Here is a tiny trained network, its code and every weight. The questions are about switching its units off for an input and a class, where a switched-off unit gives its printed mean instead of its output.

import numpy as np


def w(rows, s, z=0):
    codes = np.array(rows[::2]) - 128.0
    scale = np.full(codes.shape[1], s)
    scale[-1] = z or s
    return codes * scale


def f(y):
    return np.maximum(y, 0)


def log_softmax(a):
    a = a - a.max(-1, keepdims=True)
    return a - np.log(np.exp(a).sum(-1, keepdims=True))


def net(x, mask):
    res = np.array(x, float).reshape(1, 8) / 4 @ E
    y = f(res @ A[0][:, :-1].T + A[0][:, -1])
    res = res + np.where(mask, y, B[0][:, -1]) @ B[0][:, :-1]
    return log_softmax(res[-1] @ U[:, :-1].T + U[:, -1])


A, B = {}, {}
E = w([
[107,77,68,253,81,87,130],'x0',
[125,125,115,152,126,123,130],'x1',
[83,69,10,108,240,122,99],'x2',
[130,135,126,118,128,118,132],'x3',
[183,55,150,200,209,11,253],'x4',
[123,98,130,167,124,132,122],'x5',
[132,160,99,157,139,112,134],'x6',
[250,59,45,139,99,174,96],'x7',
],0.0073)
A[0] = w([
[101,93,95,130,158,123,113,10],'N0',
[67,171,143,150,148,83,117,75],'N1',
[70,83,83,157,157,99,90,90],'N2',
[166,162,214,163,80,103,120,2],'N3',
[35,154,169,157,174,119,113,14],'N4',
[247,118,75,154,155,189,103,119],'N5',
[89,136,102,149,95,144,81,173],'N6',
[115,122,114,92,194,137,126,65],'N7',
[185,94,143,154,174,59,213,153],'N8',
],0.011,0.0023)
B[0] = w([
[226,123,107,190,126,113,146,163],'N0',
[139,86,193,137,136,90,137,179],'N1',
[162,137,61,122,98,161,156,193],'N2',
[215,82,91,192,133,183,222,191],'N3',
[164,80,195,137,140,23,135,188],'N4',
[124,138,184,137,78,29,77,226],'N5',
[99,144,112,174,216,151,112,185],'N6',
[169,172,12,127,89,146,254,173],'N7',
[61,165,141,142,229,159,81,246],'N8',
],0.0095,0.011)
U = w([
[218,145,81,139,100,171,254,4],'0',
[145,108,175,88,82,24,139,54],'1',
[124,156,121,117,109,155,189,253],'2',
[60,174,143,121,154,212,120,84],'3',
[136,122,125,105,113,145,180,216],'4',
],0.011,0.0058)

Each question gives the input, the list of numbers given to net, and the class t.
The units are the neurons (one row each of A and B). Each row of codes is followed by its name. A weight is (code - 128) times the scale printed after its matrix; where a second scale follows, it is the last column's (A, B and U).
mask holds one flag per neuron, in row order. A switched-off neuron (its flag False) gives its mean, the last column of its row in B, instead of its output. The means were averaged over made-up inputs and are rounded, as every weight is.
A unit's drop is (log p(t) with every unit on - log p(t) with that unit switched off) / (log p(t) with every unit on - log p(t) with every unit switched off).
The circuit of an input: a set's keep is (log p(t) with only the set's units on - log p(t) with every unit switched off) / (log p(t) with every unit on - log p(t) with every unit switched off). Starting from all 9 units, units are removed one at a time, each time the one whose removal leaves the highest keep (on an exact tie, the one counted first), for as long as the keep stays at least 0.8.
circuit, biggest first: the units of the circuit, biggest drop first
unit that matters most: the unit with the biggest drop
top k neurons: the k neurons with the biggest drops, biggest first
drop of u: that unit's drop, to one decimal
input [-5,2,-7,-7,-4,6,-7,-1], class 0: top 3 neurons	[N3, N8, N5]
input [1,-1,-7,-5,-4,1,-4,8], class 1: top 3 neurons	[N5, N7, N2]
input [4,6,1,-1,6,3,7,-4], class 3: top 2 neurons	[N8, N5]
input [4,-3,-6,6,-1,-4,-6,2], class 0: unit that matters most	N3
input [-3,-4,-8,8,2,-1,0,-8], class 0: top 2 neurons	[N3, N5]
input [5,4,-4,3,-4,8,-3,-8], class 1: top 2 neurons	[N4, N1]
input [5,2,6,6,-5,-5,3,-3], class 0: circuit, biggest first	[N8, N2]
input [-7,8,4,-5,-6,-4,-7,-5], class 2: top 2 neurons	[N7, N8]
input [1,0,4,-7,1,1,-5,7], class 1: top 2 neurons	[N5, N3]
input [-7,2,7,1,-5,4,-7,0], class 0: top 2 neurons	[N7, N8]
input [4,7,7,-1,-6,-3,-8,-6], class 0: circuit, biggest first	[N2, N8]
input [1,-7,6,3,-4,0,0,7], class 1: top 2 neurons	[N5, N3]
input [-3,-3,-6,1,-3,0,7,-6], class 0: top 3 neurons	[N3, N5, N8]
input [-2,2,-6,3,0,2,-5,8], class 1: unit that matters most	N5
input [3,-1,-3,-5,5,-5,-7,-2], class 3: circuit, biggest first	[N8, N4]
input [7,-2,4,-8,8,5,-3,4], class 3: drop of N3	0.1
input [7,5,6,-1,7,-6,0,8], class 1: drop of N5	1.9
input [3,4,0,-4,8,0,1,-3], class 3: drop of N8	0.8
